Below are the code and all the weights of a small trained network. Each question names an input and a target symbol and asks about switching units off, where a switched-off unit gives its printed mean instead of its output.

import numpy as np


def w(rows, s, z=0):
    codes = np.array(rows[::2]) - 128.0
    scale = np.full(codes.shape[1], s)
    scale[-1] = z or s
    return codes * scale


def f(y):
    return np.maximum(y, 0)


def softmax(a):
    e = np.exp(a - a.max(-1, keepdims=True))
    return e / e.sum(-1, keepdims=True)


def log_softmax(a):
    a = a - a.max(-1, keepdims=True)
    return a - np.log(np.exp(a).sum(-1, keepdims=True))


def net(x, mask):
    ids = ['ΘΞΦαβγπτψ'.index(c) for c in x.split()]
    T = len(ids)
    res = E[ids] + P[:T]
    u = 0
    for l in range(2):
        r = res
        for j in range(3):
            rows = slice(2 * j, 2 * j + 2)
            q, k, v = (r @ M[l][rows].T for M in (Q, K, V))
            z = softmax(np.where(np.tri(T) > 0, q @ k.T / 2**0.5, -1e9)) @ v
            o = O[l][rows]
            res = res + np.where(mask[u + j], z, o[:, -1]) @ o[:, :-1]
        u += 3
        y = f(res @ A[l][:, :-1].T + A[l][:, -1])
        res = res + np.where(mask[u : u + 12], y, B[l][:, -1]) @ B[l][:, :-1]
        u += 12
    return log_softmax(res[-1] @ U[:, :-1].T + U[:, -1])


Q, K, V, O, A, B = {}, {}, {}, {}, {}, {}
E = w([
[126,153,105],'Θ',
[124,228,140],'Ξ',
[107,117,227],'Φ',
[54,53,96],'α',
[123,77,65],'β',
[228,137,220],'γ',
[64,12,182],'π',
[176,39,173],'τ',
[1,178,176],'ψ',
],0.015)
P = w([
[150,163,13],'0',
[229,253,130],'1',
[239,239,113],'2',
[221,200,134],'3',
[208,185,119],'4',
[217,197,132],'5',
[220,189,104],'6',
[220,244,103],'7',
],0.0035)
Q[0] = w([
[140,142,8],'0.h0',
[147,43,91],'0.h0',
[94,161,101],'0.h1',
[135,107,166],'0.h1',
[126,132,158],'0.h2',
[123,126,193],'0.h2',
],0.015)
K[0] = w([
[207,132,94],'0.h0',
[117,146,56],'0.h0',
[83,141,134],'0.h1',
[133,79,105],'0.h1',
[110,62,67],'0.h2',
[79,137,10],'0.h2',
],0.012)
V[0] = w([
[120,191,111],'0.h0',
[201,201,63],'0.h0',
[116,148,219],'0.h1',
[178,217,77],'0.h1',
[154,102,189],'0.h2',
[11,97,2],'0.h2',
],0.0076)
O[0] = w([
[203,161,85,115],'0.h0',
[166,69,126,2],'0.h0',
[34,253,164,193],'0.h1',
[172,132,97,50],'0.h1',
[114,97,182,142],'0.h2',
[71,82,94,160],'0.h2',
],0.0065,0.003)
A[0] = w([
[114,44,180,117],'0.n0',
[210,191,105,224],'0.n1',
[174,80,127,79],'0.n2',
[255,145,145,114],'0.n3',
[158,205,98,137],'0.n4',
[166,167,160,142],'0.n5',
[109,250,86,1],'0.n6',
[104,183,169,103],'0.n7',
[159,50,127,123],'0.n8',
[61,114,88,222],'0.n9',
[145,56,68,73],'0.n10',
[147,100,151,87],'0.n11',
],0.0092,0.0049)
B[0] = w([
[155,3,132,215],'0.n0',
[83,103,85,227],'0.n1',
[133,33,102,146],'0.n2',
[120,235,64,202],'0.n3',
[121,39,121,186],'0.n4',
[34,44,157,186],'0.n5',
[254,58,122,193],'0.n6',
[157,147,73,211],'0.n7',
[79,220,157,176],'0.n8',
[124,231,47,255],'0.n9',
[103,178,46,157],'0.n10',
[171,142,233,138],'0.n11',
],0.0052,0.0054)
Q[1] = w([
[140,40,23],'1.h0',
[72,254,113],'1.h0',
[103,113,149],'1.h1',
[127,91,194],'1.h1',
[102,124,188],'1.h2',
[225,132,76],'1.h2',
],0.0086)
K[1] = w([
[2,198,126],'1.h0',
[5,46,102],'1.h0',
[76,153,133],'1.h1',
[183,208,126],'1.h1',
[146,166,61],'1.h2',
[23,183,189],'1.h2',
],0.0089)
V[1] = w([
[254,123,164],'1.h0',
[109,44,79],'1.h0',
[87,225,32],'1.h1',
[209,108,140],'1.h1',
[123,128,97],'1.h2',
[61,242,202],'1.h2',
],0.0089)
O[1] = w([
[194,165,80,2],'1.h0',
[107,2,76,164],'1.h0',
[68,238,41,237],'1.h1',
[173,137,192,57],'1.h1',
[97,173,134,152],'1.h2',
[56,120,177,145],'1.h2',
],0.0064,0.0063)
A[1] = w([
[133,54,170,88],'1.n0',
[183,113,91,56],'1.n1',
[207,132,193,45],'1.n2',
[121,127,205,34],'1.n3',
[82,145,119,105],'1.n4',
[125,64,124,134],'1.n5',
[153,79,150,252],'1.n6',
[106,177,178,156],'1.n7',
[177,143,108,140],'1.n8',
[118,108,103,89],'1.n9',
[152,214,99,123],'1.n10',
[107,104,10,189],'1.n11',
],0.012,0.0041)
B[1] = w([
[159,152,98,150],'1.n0',
[144,157,137,137],'1.n1',
[96,130,134,138],'1.n2',
[68,112,135,143],'1.n3',
[118,105,51,192],'1.n4',
[182,145,110,156],'1.n5',
[199,108,160,154],'1.n6',
[130,59,161,174],'1.n7',
[114,175,255,139],'1.n8',
[66,101,106,148],'1.n9',
[129,166,185,175],'1.n10',
[194,125,150,251],'1.n11',
],0.008,0.013)
U = w([
[115,180,122,98],'Θ',
[118,194,164,119],'Ξ',
[29,126,235,89],'Φ',
[62,105,71,2],'α',
[139,142,87,135],'β',
[68,180,245,121],'γ',
[61,26,160,176],'π',
[137,92,223,158],'τ',
[2,190,128,185],'ψ',
],0.0097,0.0062)

Each question gives the input, a string of symbols that net reads in full, and the target symbol t.
The units are the heads (2 rows each of Q, K, V and O) and the neurons (one row each of A and B). Each row of codes is followed by its name. A weight is (code - 128) times the scale printed after its matrix; where a second scale follows, it is the last column's (O, A, B and U).
mask holds one flag per unit, layer by layer, with each layer's heads first. A switched-off unit (its flag False) gives its mean, the last column of its rows in O or B, instead of its output. The means were averaged over made-up inputs and are rounded, as every weight is.
A unit's drop is (log p(t) with every unit on - log p(t) with that unit switched off) / (log p(t) with every unit on - log p(t) with every unit switched off).
The circuit of an input: a set's keep is (log p(t) with only the set's units on - log p(t) with every unit switched off) / (log p(t) with every unit on - log p(t) with every unit switched off). Starting from the 12 units with the biggest drops (on a tie, the unit counted first), units are removed one at a time, each time the one whose removal leaves the highest keep (on an exact tie, the one counted first), for as long as the keep stays at least 0.8.
units of the circuit, in order: the units of the circuit, biggest drop first
most important unit: the unit with the biggest drop
top k neurons: the k neurons with the biggest drops, biggest first
k most important neurons of layer l: the k neurons of layer l with the biggest drops, biggest first
which heads matter: for each layer, one digit per head in row order, 1 if its drop is at least 0.15 and else 0, layers parted by /
input β Θ β γ π α β α, target β: units of the circuit, in order : 0.h1, 1.h2, 1.n11
input π π Θ, target π: which heads matter : 000 / 110
input α Θ α, target α: top neuron : 0.n9
input τ β Ξ, target τ: units of the circuit, in order : 1.h1, 0.n9, 0.n6, 0.h2
input τ τ β π, target τ: which heads matter : 000 / 010
input π π τ τ, target τ: units of the circuit, in order : 1.h1, 1.n6
input ψ π π, target ψ: units of the circuit, in order : 0.n9, 1.h1, 0.h1
input ψ Φ ψ α ψ β Φ, target ψ: which heads matter : 001 / 010
input γ β Φ τ γ Ξ, target γ: units of the circuit, in order : 0.h2, 1.n10
input Ξ γ Θ β β, target Ξ: units of the circuit, in order : 0.h2, 1.h0, 1.n10
input ψ ψ α, target ψ: units of the circuit, in order : 1.h1, 0.n9, 1.h0
input Ξ Ξ β, target Ξ: top 2 neurons : 1.n8, 1.n10
input Ξ ψ γ ψ ψ π Φ, target ψ: which heads matter : 010 / 010
input γ β γ, target γ: top 2 neurons : 0.n3, 1.n8
input π γ γ, target π: 3 most important neurons of layer 0 : 0.n0, 0.n3, 0.n6
input π τ ψ, target π: units of the circuit, in order : 1.h0, 1.h1, 0.h2
input π π Θ Ξ Φ, target π: most important neuron of layer 1 : 1.n7
input τ γ π, target τ: which heads matter : 001 / 010
input ψ π ψ Θ ψ π, target ψ: units of the circuit, in order : 1.h1, 0.n9, 0.h1
input γ γ β, target γ: most important unit : 0.h2
input ψ α β, target ψ: top 2 neurons : 0.n9, 0.n0
